Here is a tiny trained network, its code and every weight. The questions are about switching its units off for an input and a class, where a switched-off unit gives its printed mean instead of its output.

import numpy as np


def w(rows, s, z=0):
    codes = np.array(rows[::2]) - 128.0
    scale = np.full(codes.shape[1], s)
    scale[-1] = z or s
    return codes * scale


def norm(h):
    return h / np.sqrt((h * h).mean(-1, keepdims=True) + 1e-5)


def f(y):
    return y / 2 * (1 + np.tanh(0.7978845608 * (y + 0.044715 * y**3)))


def log_softmax(a):
    a = a - a.max(-1, keepdims=True)
    return a - np.log(np.exp(a).sum(-1, keepdims=True))


def net(x, mask):
    res = np.array(x, float).reshape(1, 5) / 4 @ E
    u = 0
    for l in range(4):
        y = f(norm(res) @ A[l][:, :-1].T + A[l][:, -1])
        res = res + np.where(mask[u : u + 6], y, B[l][:, -1]) @ B[l][:, :-1]
        u += 6
    return log_softmax(norm(res)[-1] @ U[:, :-1].T + U[:, -1])


A, B = {}, {}
E = w([
[1,133,181],'x0',
[66,88,170],'x1',
[121,130,134],'x2',
[107,59,174],'x3',
[167,137,200],'x4',
],0.0045)
A[0] = w([
[116,146,128,108],'0.n0',
[84,3,105,9],'0.n1',
[87,89,121,109],'0.n2',
[129,67,162,120],'0.n3',
[105,135,73,101],'0.n4',
[102,126,123,89],'0.n5',
],0.012,0.0015)
B[0] = w([
[112,116,146,128],'0.n0',
[61,2,122,254],'0.n1',
[127,125,78,179],'0.n2',
[107,72,177,179],'0.n3',
[71,88,152,172],'0.n4',
[129,154,128,135],'0.n5',
],0.0098,0.0034)
A[1] = w([
[195,134,48,3],'1.n0',
[118,135,178,91],'1.n1',
[106,169,113,214],'1.n2',
[4,180,142,118],'1.n3',
[79,140,70,129],'1.n4',
[71,121,63,154],'1.n5',
],0.011,0.00071)
B[1] = w([
[188,186,108,213],'1.n0',
[77,153,170,139],'1.n1',
[125,110,91,145],'1.n2',
[72,198,8,254],'1.n3',
[167,58,115,176],'1.n4',
[182,41,111,206],'1.n5',
],0.013,0.0041)
A[2] = w([
[110,88,100,2],'2.n0',
[99,21,73,116],'2.n1',
[181,111,136,123],'2.n2',
[180,51,254,67],'2.n3',
[217,116,119,153],'2.n4',
[154,97,30,190],'2.n5',
],0.009,0.00075)
B[2] = w([
[141,80,102,154],'2.n0',
[195,1,115,253],'2.n1',
[142,157,189,143],'2.n2',
[20,193,252,162],'2.n3',
[174,151,236,179],'2.n4',
[232,143,159,224],'2.n5',
],0.0089,0.0049)
A[3] = w([
[90,98,161,35],'3.n0',
[49,39,161,150],'3.n1',
[156,18,121,67],'3.n2',
[112,192,72,38],'3.n3',
[254,116,65,254],'3.n4',
[127,108,177,95],'3.n5',
],0.0076,0.00072)
B[3] = w([
[82,111,141,132],'3.n0',
[93,16,189,206],'3.n1',
[149,50,37,213],'3.n2',
[102,47,61,141],'3.n3',
[255,219,195,254],'3.n4',
[114,90,109,131],'3.n5',
],0.0084,0.0043)
U = w([
[85,5,136,181],'0',
[189,118,84,86],'1',
[63,167,251,135],'2',
[254,228,166,186],'3',
[61,210,27,129],'4',
[47,124,123,44],'5',
[105,135,165,2],'6',
[151,65,46,164],'7',
],0.012,0.0079)

Each question gives the input, the list of numbers given to net, and the class t.
The units are the neurons (one row each of A and B). Each row of codes is followed by its name. A weight is (code - 128) times the scale printed after its matrix; where a second scale follows, it is the last column's (A, B and U).
mask holds one flag per neuron, layer by layer. A switched-off neuron (its flag False) gives its mean, the last column of its row in B, instead of its output. The means were averaged over made-up inputs and are rounded, as every weight is.
A unit's drop is (log p(t) with every unit on - log p(t) with that unit switched off) / (log p(t) with every unit on - log p(t) with every unit switched off).
The circuit of an input: a set's keep is (log p(t) with only the set's units on - log p(t) with every unit switched off) / (log p(t) with every unit on - log p(t) with every unit switched off). Starting from the 12 units with the biggest drops (on a tie, the unit counted first), units are removed one at a time, each time the one whose removal leaves the highest keep (on an exact tie, the one counted first), for as long as the keep stays at least 0.8.
circuit, biggest first: the units of the circuit, biggest drop first
most important unit: the unit with the biggest drop
top k neurons: the k neurons with the biggest drops, biggest first
drop of u: that unit's drop, to one decimal
input [-3,1,2,7,7], class 2: circuit, biggest first -> [2.n3; 1.n3]
input [-3,3,-1,-8,-1], class 3: most important unit -> 0.n1
input [-4,-1,8,3,2], class 2: circuit, biggest first -> [1.n3; 2.n3]
input [-2,0,2,0,5], class 2: top 2 neurons -> [1.n3; 0.n2]
input [2,0,0,-5,-2], class 4: top 4 neurons -> [1.n3; 0.n1; 0.n4; 0.n2]
input [-6,-3,6,8,5], class 2: top 2 neurons -> [1.n3; 2.n3]
input [-8,8,-1,2,5], class 2: top 2 neurons -> [2.n3; 1.n3]
input [-6,4,-1,8,7], class 2: top 2 neurons -> [2.n3; 1.n3]
input [3,8,8,-3,5], class 4: drop of 0.n1 -> 0.2
input [8,-8,8,-5,1], class 4: drop of 0.n1 -> 0.1
input [-3,1,2,4,6], class 2: drop of 2.n3 -> 0.1
